Each row has a name. After each piece below comes the name of the row it's from, unless a question asks for something else. Each question is about the rows just above it. Places in a row count from 0.

[-52   0   3 -23  28 -44  18 -34   8  29 -17 -19 -16  29  20  -7  37  -7
 -28   9 -18  15 -41  -2  52  17  11  -8 -10 -17   5 -49 -26   1 -26 -25
 -25  37 -13  50   0  16]  q_370
[-52   0   3 -23  28 -44  18 -34  -1  29 -17 -19 -16  29  20  48 -12  15
 -28   9 -18  15 -41  -2  52  17  11  -8 -10 -17  21  10 -38  -5 -23  16
  -9 -47  10  -5   9   8]  q_954
[ 15  22  21  -9 -19  -8  30  52 -32  -2 -35   1  10  -4   0  -7  37  -6
   5 -20  -4  17  13  16  32 -34  11  11 -14 -14   3   7 -18  -1 -39  12
  10 -52  14 -53   0   0]  q_187
Where in the named rows is [14]?
q_187, 38
Row and place of [22] in the named rows:
q_187, 1
One entry of q_370 was changed: [-52   0   3 -23  27 -44  18 -34   8  29 -17 -19 -16  29  20  -7  37  -7
 -28   9 -18  15 -41  -2  52  17  11  -8 -10 -17   5 -49 -26   1 -26 -25
 -25  37 -13  50   0  16]. Where, and from what?
4, [28]
The rest of the row after [-7 37 -6]:
[  5 -20  -4  17  13  16  32 -34  11  11 -14 -14   3   7 -18  -1 -39  12
  10 -52  14 -53   0   0]
Where do [-52   0   3 -23  28 -44  18 -34   8  29 -17 -19 -16  29  20  -7  37  -7
 -28   9 -18  15 -41  -2  52  17  11  -8 -10 -17   5 -49 -26   1 -26 -25
 -25  37 -13  50   0  16] appear?
q_370

[  0   8   7  -6  26 -15 -17 -17 -10 -13 -33 -17 -17 -40 -32  20 -13 -16
 -24] = q_617
[  1   6   9  -5  20 -15 -17 -10 -20 -12 -35 -17 -11 -41 -37  16  -8 -15
 -24] = q_984
[ 18  21  -9   8  32 -18 -12 -30  16 -20 -33 -18 -31 -14  -3  20 -37 -15
  -8] = q_349
[ 27  26 -14  16  26 -19  -8 -27  17 -22 -13 -16 -30  -1   5  14 -39 -12
   1] = q_599
[  3   5  10  -5  15 -15 -16  -3 -28 -11 -37 -19  -6 -40 -41  12  -2 -14
 -23] = q_836
[ 36  29 -17  22  19 -18 -13 -22  13 -23 -10 -17 -27   9   8   8 -37  -9
   7] = q_630
Go on from [-18 -12] to the end of its row.
[-30  16 -20 -33 -18 -31 -14  -3  20 -37 -15  -8]
After [-33 -17], its row goes on with
[-17 -40 -32  20 -13 -16 -24]
[29] is at row and place
q_630, 1
The row with [ 27  26 -14  16  26 -19  -8 -27  17 -22 -13 -16 -30  -1   5  14 -39 -12
   1] is
q_599
Changed q_630: [ 36  29 -17  22  19 -18 -13 -22  13 -22 -10 -17 -27   9   8   8 -37  -9
   7]. Place and old value:
9, [-23]
Where does [ 18  21  -9   9  32 -18 -12 -30  16 -20 -33 -18 -31 -14  -3  20 -37 -15
  -8] differ from q_349, and what was there?
3, [8]
One entry of q_599 was changed: [ 27  26 -14  16  26 -19  -8 -27  17 -22 -13 -15 -30  -1   5  14 -39 -12
   1]. Where, and from what?
11, [-16]

[ 33  -4   5 -21  -5   5  19   9 -28  12  -3] -> q_774
[ -9 -14  27  -6   3   0  -8  -1   4 -15   7] -> q_407
[ -9 -14  27  -6   3   0  -8  -1   4  -9   7] -> q_185
[ 33  -4   5 -21  20   5  19   9 -28  12  -3] -> q_223
[  5  -4  -5  10  10  -1  18  -9 -15 -22 -21] -> q_767
[  6  13  15   2  29  -8  10  -5  -6 -16 -28] -> q_254
[ 24   3  18  26   5 -15   1   1   3 -22  -8] -> q_993
[  6  13  15   2  29  -8  10   7  -6 -16 -28] -> q_645
[ 25  -2   2  -6   7   1  14  19 -35  10  -3] -> q_528
[-29  29  -8  -8  22  13  -2  -6   6 -23 -13] -> q_620
Where do [  6  13  15   2  29  -8  10   7  -6 -16 -28] appear?
q_645
find: [ -9 -14  27  -6   3   0  -8  -1   4  -9   7]
q_185
Changed q_645: [  7  13  15   2  29  -8  10   7  -6 -16 -28]. Place and old value:
0, [6]
Where does [ 26  -2   2  -6   7   1  14  19 -35  10  -3] differ from q_528, and what was there?
0, [25]
One entry of q_620 was changed: [-29  29  -8  -8  22  13  -3  -6   6 -23 -13]. Where, and from what?
6, [-2]
Where in the named rows is [24]?
q_993, 0
Changed q_223: [ 33  -4   5 -21  20   5  19   9 -27  12  -3]. Place and old value:
8, [-28]

[ 12 -31  27 -21  31  36  31   8  27] : q_198
[ 11 -33  26 -23  31  36  31   6  26] : q_257
[ -2  36 -15  27 -19 -24 -20   2 -15] : q_203
[ -1  45 -17  34 -22   0 -23   4 -17] : q_284
[ -1  43 -17  34 -22 -27 -22   3 -17] : q_711
[ -2  46 -19  36 -25 -31 -24   2 -19] : q_638
[ -2  48 -19  36 -24 -31 -24   4 -19] : q_859
Where in the named rows is [3]?
q_711, 7
After [-20   2], its row goes on with
[-15]

[  3  -2  -1  20  14  49 -17] : q_30
[  3  -2  -2  20 -13 -40  31] : q_878
[  8  12  12  -7  22  46 -16] : q_546
[ 3 -2 -2 20 14  4 32] : q_607
Where in the named rows is [-40]?
q_878, 5
[-1] is at row and place
q_30, 2
Row and place of [-17] in the named rows:
q_30, 6
One entry of q_546 was changed: [  8  12  12  -7  22  45 -16]. Where, and from what?
5, [46]
After [ 3 -2 -2 20 14], its row goes on with
[ 4 32]
Row and place of [4] in the named rows:
q_607, 5

[ 18   3  23  -3  23 -21   9 -19  18   5   6   9  15 -16  -3   5  17   1
   1 -17 -41  21   5  -3  -3 -22  -5  14  -9  -3] = q_532
[ 20 -22 -12   2  26  -9  32 -18  12   7  -6   8  -3 -24  -7   8  10 -18
  -7 -16 -33  15   1  -7  -4  -8   1  11  -3  -3] = q_990
[ 23  -1   8   6  19 -26  25   6  19  11 -11   7  13 -29  -7   7  16 -10
  -2 -10 -30  19  19   9  -6  -4  -1  13   0  -1] = q_289
[ 19 -23 -11  -1  18 -11  27 -18  11   7  -8   8  -3 -23  -8   8   5 -18
  -8 -18 -34  14  -1  -8  -3 -10   4  10  -4  -4] = q_871
[ 24  -2  22   4  11 -26  14   2  21  10 -13  10  12 -22  -7   3   1  -2
   2 -18 -35  19  14   8  -4 -21  -9  14  -7  -2] = q_105
[ 22 -11  -4  -1   0  -3  -5 -12  16  12 -25   8   3 -18  -9   8  10  -8
 -13  -9 -40  13   0 -16   5  -3   2   7  -8   1] = q_332
[ 22 -11  -5   7  34 -13  35 -11  15   8  -4   6   3 -28  -7   8  25 -16
  -6 -11 -31  18  10  -1  -5   2  -1  12   0  -1] = q_832
[ 22   1  25   0  17 -21   9 -12  20   6  -3  10  13 -19  -5   3   9   1
   1 -19 -38  20   8   1  -2 -23  -9  14  -9  -3] = q_428
[ 16 -21  -8  -3   7 -11  18 -16  11   8 -10   9  -3 -22  -8   8   3 -16
  -8 -19 -35  12  -3 -11   0 -10   8   9  -5  -3] = q_237
[ 12 -18   0  -1   9  -1  -4 -12  18  12 -29   8   6 -15  -9   8  10  -7
 -13  -6 -41  13   1 -15   2  -6  -1   7  -8   1] = q_403
[ 20 -22 -12   2  26  -9  32 -18  12   7  -6   8  -3 -24  -7   8  10 -18
  -7   7 -33  15   1  -7  -4  -8   1  14  -9  -3] = q_691
find: [ 22 -11  -4  -1   0  -3  -5 -12  16  12 -25   8   3 -18  -9   8  10  -8
 -13  -9 -40  13   0 -16   5  -3   2   7  -8   1]
q_332
The row with [ 22   1  25   0  17 -21   9 -12  20   6  -3  10  13 -19  -5   3   9   1
   1 -19 -38  20   8   1  -2 -23  -9  14  -9  -3] is
q_428
The rest of the row after [ 22 -11  -5]:
[  7  34 -13  35 -11  15   8  -4   6   3 -28  -7   8  25 -16  -6 -11 -31
  18  10  -1  -5   2  -1  12   0  -1]
After [-21  -9], its row goes on with
[14 -7 -2]

[-15  18   0  28  -2   5 -22  15  37 -13 -16   5  14  -4  11 -27  -1 -30
 -23  -8 -36 -12 -23   9 -20  12  23  54  42] = q_23
[ 13  -9 -33  24  -2   4 -22  15  -5 -13   1 -11   9 -19 -16  14 -31   8
   3 -12   6   4   7   6 -22  26  13 -27  -4] = q_71
[  9   4   9  12 -31  -7  -3  -9  -1  -5  16  17   1  10  11  16 -28   7
   0 -16  11  13   4  16 -10 -20  -1 -17 -15] = q_489
[ 10  -1   7  13 -32   5 -23  -3   5  -4   9  12   6  12  12  11 -24   1
  -6 -16   3  13   6   4 -11 -14  -1 -11  -8] = q_840
[-19 -10 -20  16   1 -13 -19  23 -22  -6   3   7  -8 -31  30  14   6 -40
 -34  -7 -24   8  10 -29 -33  22   0  18   6] = q_551
Where does [-19 -10 -21  16   1 -13 -19  23 -22  -6   3   7  -8 -31  30  14   6 -40
 -34  -7 -24   8  10 -29 -33  22   0  18   6] differ from q_551, and what was there?
2, [-20]
After [ -2   4 -22  15], its row goes on with
[ -5 -13   1 -11   9 -19 -16  14 -31   8   3 -12   6   4   7   6 -22  26
  13 -27  -4]
The rest of the row after [  5 -22]:
[ 15  37 -13 -16   5  14  -4  11 -27  -1 -30 -23  -8 -36 -12 -23   9 -20
  12  23  54  42]

[-12  -1  -2 -21  -9]  q_448
[-6  1  5  4 39]  q_330
[ 9 -3 -5 -7 46]  q_85
One entry of q_85 was changed: [ 9 -3 -6 -7 46]. Where, and from what?
2, [-5]
Where does [-6  1  4  4 39] differ from q_330, and what was there?
2, [5]

[-22 -36 -35 -46 -40 -19 -33 -18 -33 -39 -25  -5 -21] = q_976
[-22 -36 -35 -46 -40 -36 -33 -19 -33 -39 -25  -5 -21] = q_130
[ 39   7  -3  47 -36  23 -20  35 -38 -17 -24  38 -28] = q_493
Changed q_130: [-22 -36 -35 -45 -40 -36 -33 -19 -33 -39 -25  -5 -21]. Place and old value:
3, [-46]
After [-33 -19 -33 -39], its row goes on with
[-25  -5 -21]
One entry of q_493 was changed: [ 39   7  -3  47 -36  23 -20  36 -38 -17 -24  38 -28]. Where, and from what?
7, [35]
The rest of the row after [-36 -33 -19]:
[-33 -39 -25  -5 -21]

[-22  -4 -10 -26 -19] : q_220
[-15  38  -7  17  41] : q_698
[-11  40  -3  16   6] : q_908
[-5 27  0  4 13] : q_886
[ -4  43 -23   2  -1] : q_335
[ 1 48 -3  1 13] : q_146
[-15  17  -7 -13 -16] : q_772
[-13  20 -15  -7 -10] : q_340
[-35  -5  14 -14  -1] : q_309
[ -2 -14  -6 -35 -13] : q_95
[-10   7 -21 -16 -30] : q_728
[40] is at row and place
q_908, 1
Changed q_728: [-10   7 -21 -17 -30]. Place and old value:
3, [-16]
Changed q_728: [-10   8 -21 -16 -30]. Place and old value:
1, [7]
Row and place of [43] in the named rows:
q_335, 1
One entry of q_772 was changed: [-15  17  -7 -12 -16]. Where, and from what?
3, [-13]
One entry of q_772 was changed: [-15  17  -7 -13 -15]. Where, and from what?
4, [-16]

[-26 -32 -33  35  -8  23  17]  q_491
[ 31  37  37 -16  48  -7  -2]  q_69
[ 31  35  36 -17  45  -8  -3]  q_6
[ 34  35  39 -19  51  -7  -1]  q_169
[ 31  37  37 -17  47  -7  -3]  q_829
[ 31  37  37 -17  47  -7  16]  q_87
[ 31  35  36 -17  45  -8  15]  q_293
The rest of the row after [ 39 -19]:
[51 -7 -1]
The row with [ 34  35  39 -19  51  -7  -1] is
q_169
Changed q_87: [ 31  37  37 -17  47  -8  16]. Place and old value:
5, [-7]
Row and place of [16] in the named rows:
q_87, 6
[34] is at row and place
q_169, 0

[-16   4  -8  13  18 -17 -11  10 -12   0   8  13  -4 -30  -1  11  13  26
   3  -2  10 -10   4 -18   0  -3  15] -> q_613
[ 20  18   2 -17 -10  -2 -10  18 -27   7   1 -18  35 -11  -2 -27  11 -27
  20   9  13   5  -8 -21 -16  20  -9] -> q_275
[-16   4  -8  13  18 -17 -11  10 -12   0   8  13 -20 -30  -1  11  13  26
   3  -2  10 -10   4 -18   0  -3  15] -> q_56
[-16   4  -8  13  18 -17 -11  10 -12   0   8  13 -20 -30  -1 -18  13  26
   3  -2  10 -10   4 -18   0  -3  15] -> q_262
One entry of q_275 was changed: [ 20  18   2 -17 -10  -2 -10  18 -27   7   1 -18  34 -11  -2 -27  11 -27
  20   9  13   5  -8 -21 -16  20  -9]. Where, and from what?
12, [35]
Which row holds [-16   4  -8  13  18 -17 -11  10 -12   0   8  13 -20 -30  -1  11  13  26
   3  -2  10 -10   4 -18   0  -3  15]?
q_56
One entry of q_275 was changed: [ 20  18   2 -17 -10  -2 -10  18 -27   7   1 -18  35 -11  -3 -27  11 -27
  20   9  13   5  -8 -21 -16  20  -9]. Where, and from what?
14, [-2]

[3 3 3 4] : q_743
[38 39 35 45] : q_754
[ 14  16  13 -11] : q_572
[44 45 41 53] : q_880
[ -9 -10  26  33] : q_49
[-40 -43 -38 -49] : q_904
[-39  15  13 -11] : q_39
[10  9  9 12] : q_506
The rest of the row after [-40 -43]:
[-38 -49]
Where does [37 39 35 45] differ from q_754, and what was there?
0, [38]
After [45 41], its row goes on with
[53]
Where does [44 44 41 53] differ from q_880, and what was there?
1, [45]
Changed q_572: [ 14  16  14 -11]. Place and old value:
2, [13]
Where in the named rows is [-40]?
q_904, 0

[-12  16   0 -50  -4  -1   9] -> q_422
[ -2  24   1 -12   6 -13  25] -> q_821
[ -9   5 -17  37   0  -4  32] -> q_719
[19 35  1 -8  2  9  4] -> q_341
Row and place of [24] in the named rows:
q_821, 1
[-8] is at row and place
q_341, 3
One entry of q_719 was changed: [ -9   4 -17  37   0  -4  32]. Where, and from what?
1, [5]

[-33 -42  -9 -10 -10 -41] : q_14
[-32 -43 -12  -8 -15  41] : q_668
[-34 -42   4 -12 -20 -45] : q_730
Where in the named rows is [-9]?
q_14, 2
Where does [-34 -42   4 -13 -20 -45] differ from q_730, and what was there?
3, [-12]
After [-33 -42], its row goes on with
[ -9 -10 -10 -41]
Row and place of [-8] in the named rows:
q_668, 3

[-21 -23  12 -20 -20 -20  10  14 -22  14  17 -28 -25] = q_675
[ 41  39 -24  36  41  36 -30 -34  45 -30 -27  52  47] = q_775
[-1  0 -1 -2  0  0 10  5  0 -1 -5 -3 -2] = q_902
[ 10  14  -9   9  11  11  14   4  12  -7 -18  10  10] = q_674
[ 41  39 -24  36  41  -3 -30 -34  18 -12 -19  21  20] = q_681
[-11 -16   7 -13 -10 -12  -2   2 -12   6  13 -16 -15] = q_660
[ 41  39 -24  36  41  36  -6 -34  18 -12 -19  21  20] = q_881
Changed q_681: [ 41  39 -24  37  41  -3 -30 -34  18 -12 -19  21  20]. Place and old value:
3, [36]
Which row holds [ 41  39 -24  36  41  -3 -30 -34  18 -12 -19  21  20]?
q_681
Changed q_675: [-21 -23  12 -20 -20 -20  10  14 -22  13  17 -28 -25]. Place and old value:
9, [14]
Where does [-21 -23  12 -20 -20 -19  10  14 -22  14  17 -28 -25] differ from q_675, and what was there?
5, [-20]

[  3  -1  -6   2  -7   2 -11   0  -4  -4  -9   0]  q_864
[  3  -1  -6   2  -7   2 -11   0  -4  -4  -6 -13]  q_476
[ -7 -11 -25   8 -15  20 -52  16  -7 -34 -39   0]  q_499
[ -7 -11 -24   8 -15  20 -52  16  -7 -34 -39  -5]  q_54
Where does [  3  -1  -6   2  -7   2 -11  -1  -4  -4  -6 -13] differ from q_476, and what was there?
7, [0]
After [-24   8 -15], its row goes on with
[ 20 -52  16  -7 -34 -39  -5]

[  2  -2 -20 -17   7   5  -6  14  -2  39  -7 -20  35   7  45  -2   5   0]  q_515
[  7  -1 -10 -19  -4   2  -3  11  -8  12  -1   3  12   3  16  -3   3   1]  q_534
[  4  -2 -10 -19  -3   2  -5  16  -7  37  -6 -11  15   7  46  -3   6   0]  q_339
[  1   0 -24   6  14   6   1  -2   9  14  -4 -22  26   2  10   2   0  -2]  q_545
[ 1 -1  6 -3 -6 -1 -4  1 -6  9 -1  3  6  2 11 -1  1  1]  q_641
[ -1   0 -27   3  14   6   0  -1   5  24  -6 -24  15   3  17   1   1  -1]  q_830
[  1   0 -24   6  14   6   1  -2   9  14  -4 -22   7   2  10   2   0  -2]  q_716
[  6  -2 -23  -7  11   6  -4  10   4  39  -7 -23  32   7  43   0   4  -1]  q_470
[  6  -2 -23  -7  11   0  -4  10   4  39  -7 -23  32   7  43   0   4  -1]  q_997
[  8  -3   3 -19  -6   0  -7  15  -9  35  -3  -2  31   7  44  -3   5   0]  q_894
After [16 -7 37], its row goes on with
[ -6 -11  15   7  46  -3   6   0]
[-17] is at row and place
q_515, 3
Go on from [-10 -19  -3   2] to the end of its row.
[ -5  16  -7  37  -6 -11  15   7  46  -3   6   0]
Which row holds [  4  -2 -10 -19  -3   2  -5  16  -7  37  -6 -11  15   7  46  -3   6   0]?
q_339
Row and place of [-8] in the named rows:
q_534, 8
find: [ -1   0 -27   3  14   6   0  -1   5  24  -6 -24  15   3  17   1   1  -1]
q_830

